Here is a tiny trained network, its code and every weight. The questions are about switching its units off for an input and a class, where a switched-off unit gives its printed mean instead of its output.

import numpy as np


def w(rows, s, z=0):
    codes = np.array(rows[::2]) - 128.0
    scale = np.full(codes.shape[1], s)
    scale[-1] = z or s
    return codes * scale


def f(y):
    return y / 2 * (1 + np.tanh(0.7978845608 * (y + 0.044715 * y**3)))


def log_softmax(a):
    a = a - a.max(-1, keepdims=True)
    return a - np.log(np.exp(a).sum(-1, keepdims=True))


def net(x, mask):
    res = np.array(x, float).reshape(1, 5) / 4 @ E
    y = f(res @ A[0][:, :-1].T + A[0][:, -1])
    res = res + np.where(mask, y, B[0][:, -1]) @ B[0][:, :-1]
    return log_softmax(res[-1] @ U[:, :-1].T + U[:, -1])


A, B = {}, {}
E = w([
[152,149,86,107,71,101,110],'x0',
[54,179,206,174,169,138,37],'x1',
[210,191,149,193,200,154,57],'x2',
[29,131,156,127,2,231,184],'x3',
[175,127,216,207,73,211,102],'x4',
],0.0089)
A[0] = w([
[37,187,88,161,80,153,68,250],'n0',
[165,152,167,224,196,31,53,91],'n1',
[242,133,96,204,81,192,102,98],'n2',
[176,254,145,182,99,203,102,187],'n3',
[199,71,203,210,81,162,67,3],'n4',
[252,78,178,254,99,220,70,79],'n5',
[99,144,51,24,164,4,192,139],'n6',
],0.007,0.0055)
B[0] = w([
[57,92,254,81,111,162,84,224],'n0',
[75,189,216,154,139,121,79,245],'n1',
[97,56,138,106,185,100,182,187],'n2',
[118,55,169,93,171,66,146,230],'n3',
[153,88,135,170,131,48,133,179],'n4',
[94,26,100,18,213,82,201,238],'n5',
[158,49,38,104,215,137,159,255],'n6',
],0.0089,0.0087)
U = w([
[138,126,68,48,192,42,174,123],'0',
[161,238,200,144,164,97,5,64],'1',
[49,147,110,195,2,212,169,2],'2',
[28,87,173,132,130,165,108,181],'3',
],0.0084,0.0054)

Each question gives the input, the list of numbers given to net, and the class t.
The units are the neurons (one row each of A and B). Each row of codes is followed by its name. A weight is (code - 128) times the scale printed after its matrix; where a second scale follows, it is the last column's (A, B and U).
mask holds one flag per neuron, in row order. A switched-off neuron (its flag False) gives its mean, the last column of its row in B, instead of its output. The means were averaged over made-up inputs and are rounded, as every weight is.
A unit's drop is (log p(t) with every unit on - log p(t) with that unit switched off) / (log p(t) with every unit on - log p(t) with every unit switched off).
The circuit of an input: a set's keep is (log p(t) with only the set's units on - log p(t) with every unit switched off) / (log p(t) with every unit on - log p(t) with every unit switched off). Starting from all 7 units, units are removed one at a time, each time the one whose removal leaves the highest keep (on an exact tie, the one counted first), for as long as the keep stays at least 0.8.
circuit, biggest first: the units of the circuit, biggest drop first
top k neurons: the k neurons with the biggest drops, biggest first
drop of u: that unit's drop, to one decimal
input [2,0,7,-7,-4], class 1: circuit, biggest first	n1
input [-7,-4,-4,8,-4], class 2: circuit, biggest first	n5; n3
input [0,8,5,-2,7], class 3: top 2 neurons	n1; n5
input [-3,6,2,-2,0], class 1: top 4 neurons	n1; n6; n2; n5
input [5,-5,-7,4,0], class 2: top 4 neurons	n5; n3; n2; n4
input [-7,-5,-7,4,-1], class 2: top 4 neurons	n5; n3; n2; n4
input [-4,1,4,0,-5], class 1: circuit, biggest first	n5; n2
input [-1,-1,8,6,0], class 0: top 3 neurons	n5; n1; n3
input [-1,-1,1,8,0], class 2: top 2 neurons	n5; n6
input [1,3,7,2,-3], class 1: top 2 neurons	n6; n5
input [-3,-5,1,7,0], class 2: drop of n6	0.1
input [7,-1,1,1,6], class 0: drop of n5	0.4
input [8,-2,-5,7,1], class 2: drop of n3	0.2
input [0,2,4,-2,8], class 0: drop of n5	0.7
input [6,8,1,-1,-5], class 1: circuit, biggest first	n5
